[[ 42.0  52.8 -11.6   7.3]
 [ 49.3  31.3 -26.1   7.3]
 [ 42.0   3.1 -13.1   7.3]
 [ 24.7  52.4  -8.2   7.3]
 [ 25.5 -11.0  20.8  10.0]
 [ 29.1  21.1 -33.7  -0.3]
 [ 33.6  43.2 -33.8   0.3]
 [ 41.5  -5.9  20.8  10.0]
 [ 42.0  52.8 -13.1   7.3]
 [ 42.0  48.6  -1.9   8.3]
 [ 42.0  45.0 -26.1   7.2]
 [ 49.3  -1.2 -13.1   7.3]]
->
[[-11.6   7.3  42.0  52.8]
 [-26.1   7.3  49.3  31.3]
 [-13.1   7.3  42.0   3.1]
 [ -8.2   7.3  24.7  52.4]
 [ 20.8  10.0  25.5 -11.0]
 [-33.7  -0.3  29.1  21.1]
 [-33.8   0.3  33.6  43.2]
 [ 20.8  10.0  41.5  -5.9]
 [-13.1   7.3  42.0  52.8]
 [ -1.9   8.3  42.0  48.6]
 [-26.1   7.2  42.0  45.0]
 [-13.1   7.3  49.3  -1.2]]

[[ -8.4  31.2  56.8 -54.4  30.2 -43.7 -55.7 -53.0  46.6  -9.4 -41.4 -38.8
  -41.5  11.9 -50.9]
 [-35.9  12.9  29.8  54.0  25.8   7.4  -6.0 -49.4  20.7  42.9 -22.9 -51.2
   22.0  50.1   0.3]
 [ 10.6 -23.1  59.8 -47.1  30.1 -33.5  -6.0 -39.6  47.1  45.5 -60.3  18.4
  -33.8 -21.9  56.8]
 [ 23.8 -13.8  61.8 -31.1   2.1 -16.7  42.8   4.9  -2.9  33.2 -13.9  16.4
  -34.6  61.2   9.3]
 [-43.6  48.3  25.2 -30.9 -60.0  21.0   3.7 -52.8   7.3  53.0 -60.3 -39.3
   22.3 -61.5  24.0]
 [-58.0  60.1   3.8  55.4  53.2  -8.5 -49.1   4.4 -18.8  -6.4 -45.2 -46.3
   35.5 -16.3 -38.5]]
->
[[ 11.9 -50.9  -8.4  31.2  56.8 -54.4  30.2 -43.7 -55.7 -53.0  46.6  -9.4
  -41.4 -38.8 -41.5]
 [ 50.1   0.3 -35.9  12.9  29.8  54.0  25.8   7.4  -6.0 -49.4  20.7  42.9
  -22.9 -51.2  22.0]
 [-21.9  56.8  10.6 -23.1  59.8 -47.1  30.1 -33.5  -6.0 -39.6  47.1  45.5
  -60.3  18.4 -33.8]
 [ 61.2   9.3  23.8 -13.8  61.8 -31.1   2.1 -16.7  42.8   4.9  -2.9  33.2
  -13.9  16.4 -34.6]
 [-61.5  24.0 -43.6  48.3  25.2 -30.9 -60.0  21.0   3.7 -52.8   7.3  53.0
  -60.3 -39.3  22.3]
 [-16.3 -38.5 -58.0  60.1   3.8  55.4  53.2  -8.5 -49.1   4.4 -18.8  -6.4
  -45.2 -46.3  35.5]]

[[ -0.3  -0.1 -22.7 -20.0   0.9  15.6]
 [-26.2  27.0  17.6 -40.0  12.1  40.2]
 [ -2.0   3.2  27.0   5.6  24.1  -1.0]
 [ -0.4  -0.4  -7.8   8.3  -4.7  -8.9]
 [-25.7  56.1  -6.7  -3.6  -8.1  -0.5]
 [ -6.1   8.9   9.6   3.7   3.0  -2.1]
 [-21.4   7.9  -2.6   1.9  26.9   4.4]
 [ -0.1  -0.1   7.8  -7.4 -12.9   4.9]
 [  0.0  -0.3  27.6   0.8  36.2   7.5]
 [  1.0  -0.2  17.4  -2.4  -4.7  -1.6]
 [  0.3   0.2   9.2 -28.2   9.6  28.8]
 [-18.6  -8.7  13.3 -10.9  12.5  13.1]]
->
[[  0.9  15.6  -0.3  -0.1 -22.7 -20.0]
 [ 12.1  40.2 -26.2  27.0  17.6 -40.0]
 [ 24.1  -1.0  -2.0   3.2  27.0   5.6]
 [ -4.7  -8.9  -0.4  -0.4  -7.8   8.3]
 [ -8.1  -0.5 -25.7  56.1  -6.7  -3.6]
 [  3.0  -2.1  -6.1   8.9   9.6   3.7]
 [ 26.9   4.4 -21.4   7.9  -2.6   1.9]
 [-12.9   4.9  -0.1  -0.1   7.8  -7.4]
 [ 36.2   7.5   0.0  -0.3  27.6   0.8]
 [ -4.7  -1.6   1.0  -0.2  17.4  -2.4]
 [  9.6  28.8   0.3   0.2   9.2 -28.2]
 [ 12.5  13.1 -18.6  -8.7  13.3 -10.9]]

[[-22.5 -34.1  41.0 -17.0  10.1  48.9]
 [ -8.5  22.8  21.4   5.9  10.6  16.3]
 [ 21.4  29.7 -34.4   0.6 -16.3 -54.4]
 [ 17.9  61.0 -23.8  32.5  17.4 -24.9]
 [-21.4 -28.6  41.2 -12.3  15.0  51.6]
 [ 20.3   9.4  -8.0  10.6  -9.7   2.6]
 [ 20.0   9.3  -6.5  10.5 -10.3   2.1]
 [ -0.7 -42.5   1.7 -42.2 -32.6 -19.0]
 [ 17.3  62.2 -22.7  32.8  18.0 -23.9]
 [ 20.6  56.1 -29.6  25.2   7.9 -35.0]
 [-14.4  21.6  31.5  24.7  41.1  54.5]
 [ -2.9 -50.8   3.2   0.0 -13.3 -12.7]]
->
[[ 10.1  48.9 -22.5 -34.1  41.0 -17.0]
 [ 10.6  16.3  -8.5  22.8  21.4   5.9]
 [-16.3 -54.4  21.4  29.7 -34.4   0.6]
 [ 17.4 -24.9  17.9  61.0 -23.8  32.5]
 [ 15.0  51.6 -21.4 -28.6  41.2 -12.3]
 [ -9.7   2.6  20.3   9.4  -8.0  10.6]
 [-10.3   2.1  20.0   9.3  -6.5  10.5]
 [-32.6 -19.0  -0.7 -42.5   1.7 -42.2]
 [ 18.0 -23.9  17.3  62.2 -22.7  32.8]
 [  7.9 -35.0  20.6  56.1 -29.6  25.2]
 [ 41.1  54.5 -14.4  21.6  31.5  24.7]
 [-13.3 -12.7  -2.9 -50.8   3.2   0.0]]

[[ 29.2  27.4  41.6  52.3  34.1  29.8  39.1  40.5]
 [ 11.8  16.9  27.1  46.7  23.5  23.2  34.2  28.5]
 [-18.0 -13.4 -25.2 -30.6 -13.9 -15.1 -31.4 -20.9]]
->
[[ 39.1  40.5  29.2  27.4  41.6  52.3  34.1  29.8]
 [ 34.2  28.5  11.8  16.9  27.1  46.7  23.5  23.2]
 [-31.4 -20.9 -18.0 -13.4 -25.2 -30.6 -13.9 -15.1]]

[[ 16.4  16.6  14.5  13.5  14.7 -35.3 -29.9]
 [-19.6 -17.2 -17.7 -23.2 -23.5 -12.8  -3.8]
 [-13.2 -17.2 -16.3 -19.4 -16.9  32.2  26.7]
 [ 12.8  15.1  12.8   8.3  16.1 -11.3 -12.8]
 [  6.4  11.2  14.5   1.1   9.7  27.1  28.2]
 [ 13.2  10.0  14.0  16.2  16.3 -48.5 -50.3]
 [  2.8   2.3   1.6   2.5  11.4  60.4  57.6]
 [-19.1 -21.2 -17.2 -15.8 -17.0  30.1  28.2]]
->
[[-35.3 -29.9  16.4  16.6  14.5  13.5  14.7]
 [-12.8  -3.8 -19.6 -17.2 -17.7 -23.2 -23.5]
 [ 32.2  26.7 -13.2 -17.2 -16.3 -19.4 -16.9]
 [-11.3 -12.8  12.8  15.1  12.8   8.3  16.1]
 [ 27.1  28.2   6.4  11.2  14.5   1.1   9.7]
 [-48.5 -50.3  13.2  10.0  14.0  16.2  16.3]
 [ 60.4  57.6   2.8   2.3   1.6   2.5  11.4]
 [ 30.1  28.2 -19.1 -21.2 -17.2 -15.8 -17.0]]
---
[[ -2.3 -32.5  -8.0  61.9  37.6]
 [  5.1  23.4   8.5 -34.6 -19.7]]
->
[-2.3 23.4]

[[ 35.2  16.1]
 [ 46.8  37.7]
 [ 62.1  60.8]
 [ 45.4 -24.4]]
->
[35.2 37.7]

[[ 48.1  52.3  49.7]
 [ 39.2  40.9  40.4]
 [-33.8 -35.7 -41.3]]
->
[ 48.1  40.9 -41.3]

[[ 26.4  24.0 -34.0 -34.4   1.5]
 [  8.8  -4.8   0.8  -2.9  53.4]]
->
[26.4 -4.8]

[[ 50.4 -45.3  53.8  49.1]
 [ 44.5 -31.9  39.9  37.3]
 [-44.4  67.0 -39.3 -29.8]]
->
[ 50.4 -31.9 -39.3]

[[11.8 38.8 25.2]
 [12.0 38.9 -1.1]
 [32.5 54.5 22.9]]
->
[11.8 38.9 22.9]
